Below are the code and all the weights of a small trained network. Each question names an input and a target symbol and asks about switching units off, where a switched-off unit gives its printed mean instead of its output.

import numpy as np


def w(rows, s, z=0):
    codes = np.array(rows[::2]) - 128.0
    scale = np.full(codes.shape[1], s)
    scale[-1] = z or s
    return codes * scale


def norm(h):
    return h / np.sqrt((h * h).mean(-1, keepdims=True) + 1e-5)


def f(y):
    return np.maximum(y, 0)


def softmax(a):
    e = np.exp(a - a.max(-1, keepdims=True))
    return e / e.sum(-1, keepdims=True)


def log_softmax(a):
    a = a - a.max(-1, keepdims=True)
    return a - np.log(np.exp(a).sum(-1, keepdims=True))


def net(x, mask):
    ids = ['αγδεηξστφω'.index(c) for c in x.split()]
    T = len(ids)
    res = E[ids] + P[:T]
    u = 0
    for l in range(2):
        q, k, v = (norm(res) @ M[l].T for M in (Q, K, V))
        z = softmax(np.where(np.tri(T) > 0, q @ k.T / 3**0.5, -1e9)) @ v
        res = res + np.where(mask[u], z, O[l][:, -1]) @ O[l][:, :-1]
        u += 1
        y = f(norm(res) @ A[l][:, :-1].T + A[l][:, -1])
        res = res + np.where(mask[u : u + 8], y, B[l][:, -1]) @ B[l][:, :-1]
        u += 8
    return log_softmax(norm(res)[-1] @ U[:, :-1].T + U[:, -1])


Q, K, V, O, A, B = {}, {}, {}, {}, {}, {}
E = w([
[142,187,113,198,151,132],'α',
[157,149,80,37,140,120],'γ',
[106,197,64,29,146,121],'δ',
[160,137,123,184,123,208],'ε',
[167,245,109,200,133,84],'η',
[150,190,141,193,106,152],'ξ',
[111,196,5,183,79,124],'σ',
[7,230,136,100,111,179],'τ',
[147,196,202,215,106,71],'φ',
[105,227,129,173,150,14],'ω',
],0.017)
P = w([
[93,255,62,137,178,205],'0',
[141,149,61,162,129,220],'1',
[136,111,81,151,124,208],'2',
[116,108,120,109,138,159],'3',
[87,77,178,124,139,136],'4',
[101,87,162,135,124,72],'5',
[89,95,190,121,124,18],'6',
],0.0063)
Q[0] = w([
[146,255,29,73,102,184],'L0H0',
[105,172,124,106,66,92],'L0H0',
[171,48,253,190,113,164],'L0H0',
],0.0067)
K[0] = w([
[74,36,233,155,145,68],'L0H0',
[98,55,72,135,64,55],'L0H0',
[253,247,125,97,176,247],'L0H0',
],0.0074)
V[0] = w([
[136,58,199,144,51,31],'L0H0',
[253,127,157,133,118,135],'L0H0',
[206,102,85,119,191,35],'L0H0',
],0.0068)
O[0] = w([
[174,53,65,153,82,233,2],'L0H0',
[78,105,241,165,1,34,79],'L0H0',
[35,80,183,175,236,211,67],'L0H0',
],0.008,0.0077)
A[0] = w([
[255,162,235,199,31,102,152],'L0N0',
[44,161,75,100,91,182,121],'L0N1',
[80,126,94,108,89,4,248],'L0N2',
[111,61,72,128,103,203,218],'L0N3',
[125,152,83,161,143,5,239],'L0N4',
[141,200,157,28,135,210,177],'L0N5',
[105,165,217,159,161,63,200],'L0N6',
[166,203,71,120,197,139,98],'L0N7',
],0.0081,0.0013)
B[0] = w([
[50,157,178,101,158,63,207],'L0N0',
[176,43,64,67,119,124,193],'L0N1',
[98,7,162,178,20,209,217],'L0N2',
[250,121,176,150,224,195,133],'L0N3',
[12,214,239,65,116,91,254],'L0N4',
[176,21,98,201,78,144,186],'L0N5',
[198,197,254,89,135,201,201],'L0N6',
[74,90,245,132,195,84,240],'L0N7',
],0.0059,0.0097)
Q[1] = w([
[250,152,116,223,142,154],'L1H0',
[122,135,139,135,124,2],'L1H0',
[60,164,79,64,108,156],'L1H0',
],0.0082)
K[1] = w([
[255,146,75,123,216,79],'L1H0',
[90,84,128,98,92,215],'L1H0',
[3,131,198,85,100,192],'L1H0',
],0.0075)
V[1] = w([
[142,139,156,144,94,160],'L1H0',
[127,222,147,14,96,255],'L1H0',
[140,70,196,84,103,239],'L1H0',
],0.0058)
O[1] = w([
[65,241,158,184,206,157,122],'L1H0',
[235,253,100,206,162,215,253],'L1H0',
[192,190,136,23,139,209,63],'L1H0',
],0.0069,0.0057)
A[1] = w([
[120,148,94,109,62,172,112],'L1N0',
[156,234,56,77,74,170,3],'L1N1',
[174,66,2,166,109,196,180],'L1N2',
[147,130,127,180,35,139,228],'L1N3',
[75,202,32,136,156,121,129],'L1N4',
[139,154,55,102,222,230,69],'L1N5',
[74,66,113,75,112,46,165],'L1N6',
[223,148,120,3,96,115,195],'L1N7',
],0.0091,0.002)
B[1] = w([
[193,112,71,183,125,77,173],'L1N0',
[203,129,122,144,127,172,222],'L1N1',
[146,70,250,195,125,2,158],'L1N2',
[101,193,123,5,143,68,176],'L1N3',
[143,35,112,112,154,192,253],'L1N4',
[82,142,125,97,175,79,179],'L1N5',
[27,143,67,180,64,162,180],'L1N6',
[129,94,77,160,58,193,180],'L1N7',
],0.0088,0.0065)
U = w([
[126,220,190,254,167,125,154],'α',
[126,159,180,41,117,116,172],'γ',
[119,135,128,23,162,112,103],'δ',
[123,110,157,127,107,172,29],'ε',
[128,112,147,133,113,161,3],'η',
[124,107,153,115,86,173,46],'ξ',
[31,129,66,187,97,142,137],'σ',
[201,183,72,174,119,200,211],'τ',
[193,102,118,200,68,53,150],'φ',
[141,57,152,189,227,117,139],'ω',
],0.0094,0.0028)

Each question gives the input, a string of symbols that net reads in full, and the target symbol t.
The units are the heads (3 rows each of Q, K, V and O) and the neurons (one row each of A and B). Each row of codes is followed by its name. A weight is (code - 128) times the scale printed after its matrix; where a second scale follows, it is the last column's (O, A, B and U).
mask holds one flag per unit, layer by layer, with each layer's heads first. A switched-off unit (its flag False) gives its mean, the last column of its rows in O or B, instead of its output. The means were averaged over made-up inputs and are rounded, as every weight is.
A unit's drop is (log p(t) with every unit on - log p(t) with that unit switched off) / (log p(t) with every unit on - log p(t) with every unit switched off).
The circuit of an input: a set's keep is (log p(t) with only the set's units on - log p(t) with every unit switched off) / (log p(t) with every unit on - log p(t) with every unit switched off). Starting from the 12 units with the biggest drops (on a tie, the unit counted first), units are removed one at a time, each time the one whose removal leaves the highest keep (on an exact tie, the one counted first), for as long as the keep stays at least 0.8.
units of the circuit, in order: the units of the circuit, biggest drop first
top k neurons: the k neurons with the biggest drops, biggest first
k most important neurons of layer l: the k neurons of layer l with the biggest drops, biggest first
drop when u is switched off: that unit's drop, to one decimal
input τ σ ω α δ, target ω: units of the circuit, in order	L0H0, L0N4, L0N5
input ε ξ σ φ σ τ, target φ: top 4 neurons	L0N4, L0N1, L0N5, L1N2
input σ τ ε σ σ φ σ, target φ: units of the circuit, in order	L0H0, L1N2, L0N7, L1N0
input α φ σ ω ξ γ, target ω: units of the circuit, in order	L0H0, L0N4
input σ τ α ε ξ φ γ, target φ: top 2 neurons	L1N2, L0N7
input η ε α τ γ, target τ: units of the circuit, in order	L1H0, L1N7, L0N0
input τ ξ δ τ ε σ δ, target σ: top 2 neurons	L0N6, L0N2
input γ σ φ σ σ, target φ: 3 most important neurons of layer 0	L0N0, L0N7, L0N3
input σ τ ξ σ σ τ σ, target τ: top neuron	L0N5
input ε τ ξ σ, target τ: top 4 neurons	L0N0, L1N1, L1N4, L0N5
input ω γ τ, target ω: top 4 neurons	L0N4, L0N5, L0N1, L1N2
input φ α φ δ, target φ: top 2 neurons	L1N2, L0N4
input σ ε γ, target σ: top 2 neurons	L0N6, L1N6
input γ φ τ δ, target φ: top neuron	L0N5
input σ ε ξ σ γ, target σ: top 2 neurons	L1N6, L0N6
input σ η φ τ, target φ: top 3 neurons	L0N4, L1N2, L0N5
input δ ω ξ δ, target ω: top 2 neurons	L0N4, L0N5
input τ δ η τ σ γ, target τ: 2 most important neurons of layer 0	L0N0, L0N5
input ξ γ ξ τ δ, target τ: 2 most important neurons of layer 1	L1N7, L1N1
input σ φ ξ γ, target φ: most important neuron of layer 0	L0N4
input φ γ ε σ ω σ, target ω: drop when L0N3 is switched off	0.0
input γ σ ω γ, target ω: drop when L0H0 is switched off	1.1
input γ η σ ξ ω γ σ, target ω: drop when L0H0 is switched off	1.1
